Below are the code and all the weights of a small trained network. Each question names an input and a target symbol and asks about switching units off, where a switched-off unit gives its printed mean instead of its output.

import numpy as np


def w(rows, s, z=0):
    codes = np.array(rows[::2]) - 128.0
    scale = np.full(codes.shape[1], s)
    scale[-1] = z or s
    return codes * scale


def norm(h):
    return h / np.sqrt((h * h).mean(-1, keepdims=True) + 1e-5)


def f(y):
    return np.maximum(y, 0)


def softmax(a):
    e = np.exp(a - a.max(-1, keepdims=True))
    return e / e.sum(-1, keepdims=True)


def log_softmax(a):
    a = a - a.max(-1, keepdims=True)
    return a - np.log(np.exp(a).sum(-1, keepdims=True))


def net(x, mask):
    ids = ['ΛΣΨαβθτφ'.index(c) for c in x.split()]
    T = len(ids)
    res = E[ids] + P[:T]
    u = 0
    for l in range(2):
        r = norm(res)
        for j in range(2):
            rows = slice(2 * j, 2 * j + 2)
            q, k, v = (r @ M[l][rows].T for M in (Q, K, V))
            z = softmax(np.where(np.tri(T) > 0, q @ k.T / 2**0.5, -1e9)) @ v
            o = O[l][rows]
            res = res + np.where(mask[u + j], z, o[:, -1]) @ o[:, :-1]
        u += 2
        y = f(norm(res) @ A[l][:, :-1].T + A[l][:, -1])
        res = res + np.where(mask[u : u + 8], y, B[l][:, -1]) @ B[l][:, :-1]
        u += 8
    return log_softmax(norm(res)[-1] @ U[:, :-1].T + U[:, -1])


Q, K, V, O, A, B = {}, {}, {}, {}, {}, {}
E = w([
[150,122,151],'Λ',
[85,120,201],'Σ',
[191,126,87],'Ψ',
[167,144,104],'α',
[138,146,96],'β',
[77,124,74],'θ',
[123,199,89],'τ',
[8,177,89],'φ',
],0.017)
P = w([
[186,156,2],'0',
[227,114,65],'1',
[130,63,137],'2',
[41,118,34],'3',
[221,81,125],'4',
[139,55,148],'5',
[33,113,46],'6',
],0.0078)
Q[0] = w([
[229,163,81],'L0H0',
[195,2,189],'L0H0',
[157,160,111],'L0H1',
[89,144,135],'L0H1',
],0.009)
K[0] = w([
[196,174,142],'L0H0',
[170,30,173],'L0H0',
[254,207,169],'L0H1',
[244,18,94],'L0H1',
],0.0086)
V[0] = w([
[102,183,163],'L0H0',
[154,255,202],'L0H0',
[82,197,101],'L0H1',
[201,172,189],'L0H1',
],0.0077)
O[0] = w([
[82,164,64,50],'L0H0',
[61,170,254,3],'L0H0',
[134,229,112,152],'L0H1',
[173,144,125,45],'L0H1',
],0.0074,0.0041)
A[0] = w([
[87,234,48,118],'L0N0',
[80,189,175,108],'L0N1',
[184,170,58,168],'L0N2',
[173,93,1,59],'L0N3',
[132,117,112,90],'L0N4',
[22,171,187,254],'L0N5',
[129,75,23,25],'L0N6',
[30,120,211,139],'L0N7',
],0.0085,0.0026)
B[0] = w([
[86,23,181,189],'L0N0',
[106,128,83,134],'L0N1',
[72,133,173,213],'L0N2',
[94,76,141,254],'L0N3',
[100,121,88,138],'L0N4',
[91,227,138,148],'L0N5',
[143,1,137,218],'L0N6',
[172,170,81,137],'L0N7',
],0.0085,0.0093)
Q[1] = w([
[113,182,194],'L1H0',
[249,193,83],'L1H0',
[162,93,116],'L1H1',
[120,128,77],'L1H1',
],0.013)
K[1] = w([
[126,175,147],'L1H0',
[175,160,9],'L1H0',
[128,110,113],'L1H1',
[129,159,109],'L1H1',
],0.016)
V[1] = w([
[196,57,80],'L1H0',
[95,126,248],'L1H0',
[199,159,29],'L1H1',
[43,190,253],'L1H1',
],0.0061)
O[1] = w([
[254,226,71,230],'L1H0',
[94,123,182,123],'L1H0',
[200,65,113,88],'L1H1',
[242,66,44,3],'L1H1',
],0.0047,0.0043)
A[1] = w([
[111,129,244,252],'L1N0',
[207,78,154,168],'L1N1',
[120,102,101,135],'L1N2',
[95,23,114,143],'L1N3',
[74,152,35,152],'L1N4',
[117,251,173,98],'L1N5',
[92,103,56,212],'L1N6',
[224,124,134,151],'L1N7',
],0.011,0.0043)
B[1] = w([
[174,164,174,165],'L1N0',
[79,187,94,188],'L1N1',
[218,137,146,165],'L1N2',
[162,203,187,252],'L1N3',
[170,2,115,164],'L1N4',
[214,36,189,135],'L1N5',
[202,176,129,208],'L1N6',
[19,150,37,161],'L1N7',
],0.0063,0.012)
U = w([
[83,214,137,176],'Λ',
[105,176,237,42],'Σ',
[217,171,68,12],'Ψ',
[194,204,185,95],'α',
[194,144,222,10],'β',
[126,65,112,197],'θ',
[8,110,225,1],'τ',
[30,130,112,131],'φ',
],0.016,0.0039)

Each question gives the input, a string of symbols that net reads in full, and the target symbol t.
The units are the heads (2 rows each of Q, K, V and O) and the neurons (one row each of A and B). Each row of codes is followed by its name. A weight is (code - 128) times the scale printed after its matrix; where a second scale follows, it is the last column's (O, A, B and U).
mask holds one flag per unit, layer by layer, with each layer's heads first. A switched-off unit (its flag False) gives its mean, the last column of its rows in O or B, instead of its output. The means were averaged over made-up inputs and are rounded, as every weight is.
A unit's drop is (log p(t) with every unit on - log p(t) with that unit switched off) / (log p(t) with every unit on - log p(t) with every unit switched off).
The circuit of an input: a set's keep is (log p(t) with only the set's units on - log p(t) with every unit switched off) / (log p(t) with every unit on - log p(t) with every unit switched off). Starting from the 12 units with the biggest drops (on a tie, the unit counted first), units are removed one at a time, each time the one whose removal leaves the highest keep (on an exact tie, the one counted first), for as long as the keep stays at least 0.8.
units of the circuit, in order: the units of the circuit, biggest drop first
unit that matters most: the unit with the biggest drop
k most important neurons: the k neurons with the biggest drops, biggest first
k most important neurons of layer l: the k neurons of layer l with the biggest drops, biggest first
heads that matter: for each layer, one digit per head in row order, 1 if its drop is at least 0.15 and else 0, layers parted by /
drop when u is switched off: that unit's drop, to one decimal
input τ τ θ Λ α, target φ: 4 most important neurons of layer 1 => [L1N7; L1N3; L1N6; L1N2]
input φ θ Λ Ψ Ψ τ α, target τ: heads that matter => 10 / 00
input θ Λ θ θ β, target α: unit that matters most => L0N0
input Ψ β θ Σ, target θ: 4 most important neurons of layer 0 => [L0N7; L0N2; L0N3; L0N5]
input Ψ Ψ θ φ Σ τ Ψ, target τ: heads that matter => 10 / 10
input θ Ψ τ β, target τ: units of the circuit, in order => [L0N0; L0H0]
input φ φ θ θ τ, target Σ: 2 most important neurons => [L0N0; L1N0]
input Σ β α, target α: heads that matter => 10 / 00
input φ Ψ τ θ, target τ: heads that matter => 10 / 10
input θ θ β Ψ θ β Λ, target θ: 3 most important neurons => [L0N6; L0N3; L1N0]
input α β Ψ, target Ψ: units of the circuit, in order => [L0N0; L1H0; L1N7]
input Λ φ α, target α: heads that matter => 00 / 00
input Σ Ψ τ φ α, target φ: 3 most important neurons => [L1N7; L0N0; L1N3]
input Σ θ Λ Σ, target θ: heads that matter => 11 / 11
input Ψ θ φ α Ψ Σ θ, target θ: 2 most important neurons => [L0N6; L0N5]
input θ θ θ Σ τ, target Σ: unit that matters most => L1N0
input θ α Σ φ Λ, target Λ: 3 most important neurons => [L1N7; L0N0; L0N3]
input Ψ α Λ Ψ α, target Λ: 2 most important neurons of layer 1 => [L1N7; L1N1]
input Σ θ θ θ θ Λ Λ, target θ: heads that matter => 10 / 00
input τ Ψ τ Ψ, target τ: 2 most important neurons of layer 0 => [L0N0; L0N2]
input Λ Λ α θ Λ Λ τ, target τ: most important neuron of layer 0 => [L0N0]
input Σ Ψ θ θ τ Ψ β, target τ: drop when L0H0 is switched off => 0.1
input τ θ Ψ, target Ψ: drop when L1N4 is switched off => 0.1
input β Λ τ, target τ: drop when L0H0 is switched off => 0.2
